Here is a tiny trained network, its code and every weight. The questions are about switching its units off for an input and a target symbol, where a switched-off unit gives its printed mean instead of its output.

import numpy as np


def w(rows, s, z=0):
    codes = np.array(rows[::2]) - 128.0
    scale = np.full(codes.shape[1], s)
    scale[-1] = z or s
    return codes * scale


def f(y):
    return np.maximum(y, 0)


def softmax(a):
    e = np.exp(a - a.max(-1, keepdims=True))
    return e / e.sum(-1, keepdims=True)


def log_softmax(a):
    a = a - a.max(-1, keepdims=True)
    return a - np.log(np.exp(a).sum(-1, keepdims=True))


def net(x, mask):
    ids = ['ΔΘΛΞΠΣΦαεζημτψ'.index(c) for c in x.split()]
    T = len(ids)
    res = E[ids] + P[:T]
    r = res
    for j in range(3):
        rows = slice(2 * j, 2 * j + 2)
        q, k, v = (r @ M[0][rows].T for M in (Q, K, V))
        z = softmax(np.where(np.tri(T) > 0, q @ k.T / 2**0.5, -1e9)) @ v
        o = O[0][rows]
        res = res + np.where(mask[j], z, o[:, -1]) @ o[:, :-1]
    y = f(res @ A[0][:, :-1].T + A[0][:, -1])
    res = res + np.where(mask[3:19], y, B[0][:, -1]) @ B[0][:, :-1]
    return log_softmax(res[-1] @ U[:, :-1].T + U[:, -1])


Q, K, V, O, A, B = {}, {}, {}, {}, {}, {}
E = w([
[122,155,107,103],'Δ',
[117,126,105,128],'Θ',
[106,248,120,115],'Λ',
[110,125,120,135],'Ξ',
[153,62,65,140],'Π',
[127,158,75,164],'Σ',
[97,194,90,96],'Φ',
[125,159,111,113],'α',
[110,144,114,129],'ε',
[134,218,104,65],'ζ',
[161,131,123,100],'η',
[131,197,98,92],'μ',
[92,121,150,231],'τ',
[106,97,120,158],'ψ',
],0.011)
P = w([
[109,123,117,166],'0',
[120,95,177,120],'1',
[3,81,105,97],'2',
[155,171,76,140],'3',
[119,93,188,111],'4',
[24,102,104,138],'5',
[162,152,87,136],'6',
],0.015)
Q[0] = w([
[251,139,179,168],'H0',
[181,146,170,218],'H0',
[241,217,207,210],'H1',
[240,72,121,191],'H1',
[98,183,159,78],'H2',
[142,75,146,155],'H2',
],0.018)
K[0] = w([
[109,93,204,96],'H0',
[66,117,201,125],'H0',
[67,130,254,86],'H1',
[118,39,161,105],'H1',
[148,120,111,169],'H2',
[119,99,127,117],'H2',
],0.024)
V[0] = w([
[19,128,45,187],'H0',
[158,72,64,45],'H0',
[171,3,42,201],'H1',
[138,92,130,45],'H1',
[201,109,107,127],'H2',
[157,179,76,187],'H2',
],0.011)
O[0] = w([
[181,102,92,199,254],'H0',
[116,135,72,73,151],'H0',
[126,254,99,85,167],'H1',
[143,113,105,88,110],'H1',
[152,61,141,146,90],'H2',
[132,48,137,189,155],'H2',
],0.012,0.0039)
A[0] = w([
[148,149,246,121,109],'N0',
[150,144,174,86,63],'N1',
[99,142,101,166,72],'N2',
[136,149,111,108,29],'N3',
[177,122,162,66,218],'N4',
[146,111,195,122,55],'N5',
[134,156,201,99,169],'N6',
[135,130,138,126,59],'N7',
[85,86,86,124,66],'N8',
[178,132,177,73,54],'N9',
[92,93,170,120,68],'N10',
[196,158,116,159,3],'N11',
[190,140,115,151,212],'N12',
[214,92,148,137,112],'N13',
[79,113,111,79,81],'N14',
[204,159,161,82,59],'N15',
],0.014,0.005)
B[0] = w([
[57,5,92,154,166],'N0',
[130,152,130,199,143],'N1',
[169,94,73,69,194],'N2',
[166,47,59,120,154],'N3',
[231,171,111,37,190],'N4',
[29,162,108,134,149],'N5',
[200,50,96,88,163],'N6',
[198,157,97,132,128],'N7',
[179,108,210,134,183],'N8',
[124,77,98,232,146],'N9',
[202,214,190,109,161],'N10',
[133,81,167,46,175],'N11',
[96,178,167,249,253],'N12',
[114,204,89,51,191],'N13',
[33,150,152,151,185],'N14',
[52,192,204,86,159],'N15',
],0.02,0.0059)
U = w([
[105,123,130,121,49],'Δ',
[93,106,142,123,122],'Θ',
[120,113,228,129,33],'Λ',
[3,132,187,82,124],'Ξ',
[117,118,126,117,71],'Π',
[143,173,97,248,249],'Σ',
[124,111,113,134,59],'Φ',
[66,134,37,98,7],'α',
[113,109,164,119,50],'ε',
[163,232,119,102,174],'ζ',
[98,107,139,126,104],'η',
[189,52,120,80,221],'μ',
[164,126,189,138,4],'τ',
[90,71,119,150,102],'ψ',
],0.0064,0.0034)

Each question gives the input, a string of symbols that net reads in full, and the target symbol t.
The units are the heads (2 rows each of Q, K, V and O) and the neurons (one row each of A and B). Each row of codes is followed by its name. A weight is (code - 128) times the scale printed after its matrix; where a second scale follows, it is the last column's (O, A, B and U).
mask holds one flag per unit, heads first, then neurons. A switched-off unit (its flag False) gives its mean, the last column of its rows in O or B, instead of its output. The means were averaged over made-up inputs and are rounded, as every weight is.
A unit's drop is (log p(t) with every unit on - log p(t) with that unit switched off) / (log p(t) with every unit on - log p(t) with every unit switched off).
The circuit of an input: a set's keep is (log p(t) with only the set's units on - log p(t) with every unit switched off) / (log p(t) with every unit on - log p(t) with every unit switched off). Starting from the 12 units with the biggest drops (on a tie, the unit counted first), units are removed one at a time, each time the one whose removal leaves the highest keep (on an exact tie, the one counted first), for as long as the keep stays at least 0.8.
units of the circuit, in order: the units of the circuit, biggest drop first
k most important neurons: the k neurons with the biggest drops, biggest first
heads that matter: for each layer, one digit per head in row order, 1 if its drop is at least 0.15 and else 0, layers parted by /
input τ η ε, target Σ: heads that matter	110
input η μ ζ Ξ Λ, target Ξ: units of the circuit, in order	[H1, N5, N13]
input Σ Φ Π η Π, target ζ: units of the circuit, in order	[N4, H1]
input η Λ Π, target Ξ: units of the circuit, in order	[N14, H2]
input Π Φ Δ η Ξ ε, target Ξ: units of the circuit, in order	[H0, N14]
input Φ α Π, target μ: units of the circuit, in order	[N12, N8]
input η η ζ α α, target μ: units of the circuit, in order	[N12, H0, N6]
input Δ ζ η η ζ Δ, target Ξ: units of the circuit, in order	[H0, N14]
input ψ Λ η η ζ μ η, target ζ: most important neuron	[N13]
input Π Δ η, target α: units of the circuit, in order	[H1, N3, N12, N8]
input μ η Π ζ η, target μ: units of the circuit, in order	[N6, H0]
input ζ μ Δ, target Λ: heads that matter	010
input Δ ζ η η ζ η, target Ξ: heads that matter	100
input ε η Π Π Δ Π, target α: heads that matter	011
input ζ ζ Φ, target Λ: units of the circuit, in order	[H1, N8]
input η Π η ζ ζ Π, target Λ: units of the circuit, in order	[H1, N8]
input μ Π α Π η η, target α: 2 most important neurons	[N3, N12]
input ε ζ Δ Π η τ Φ, target Σ: heads that matter	000
input Δ ε Φ Π ε, target ζ: units of the circuit, in order	[H1]
input ζ ε ζ, target Λ: most important neuron	[N8]
input Λ ζ η η η, target μ: 2 most important neurons	[N4, N6]
input Δ ζ η Π η η η, target ζ: 2 most important neurons	[N4, N0]
input Θ η Λ η Φ, target μ: 2 most important neurons	[N12, N6]
input Θ η Σ ζ, target Σ: heads that matter	001
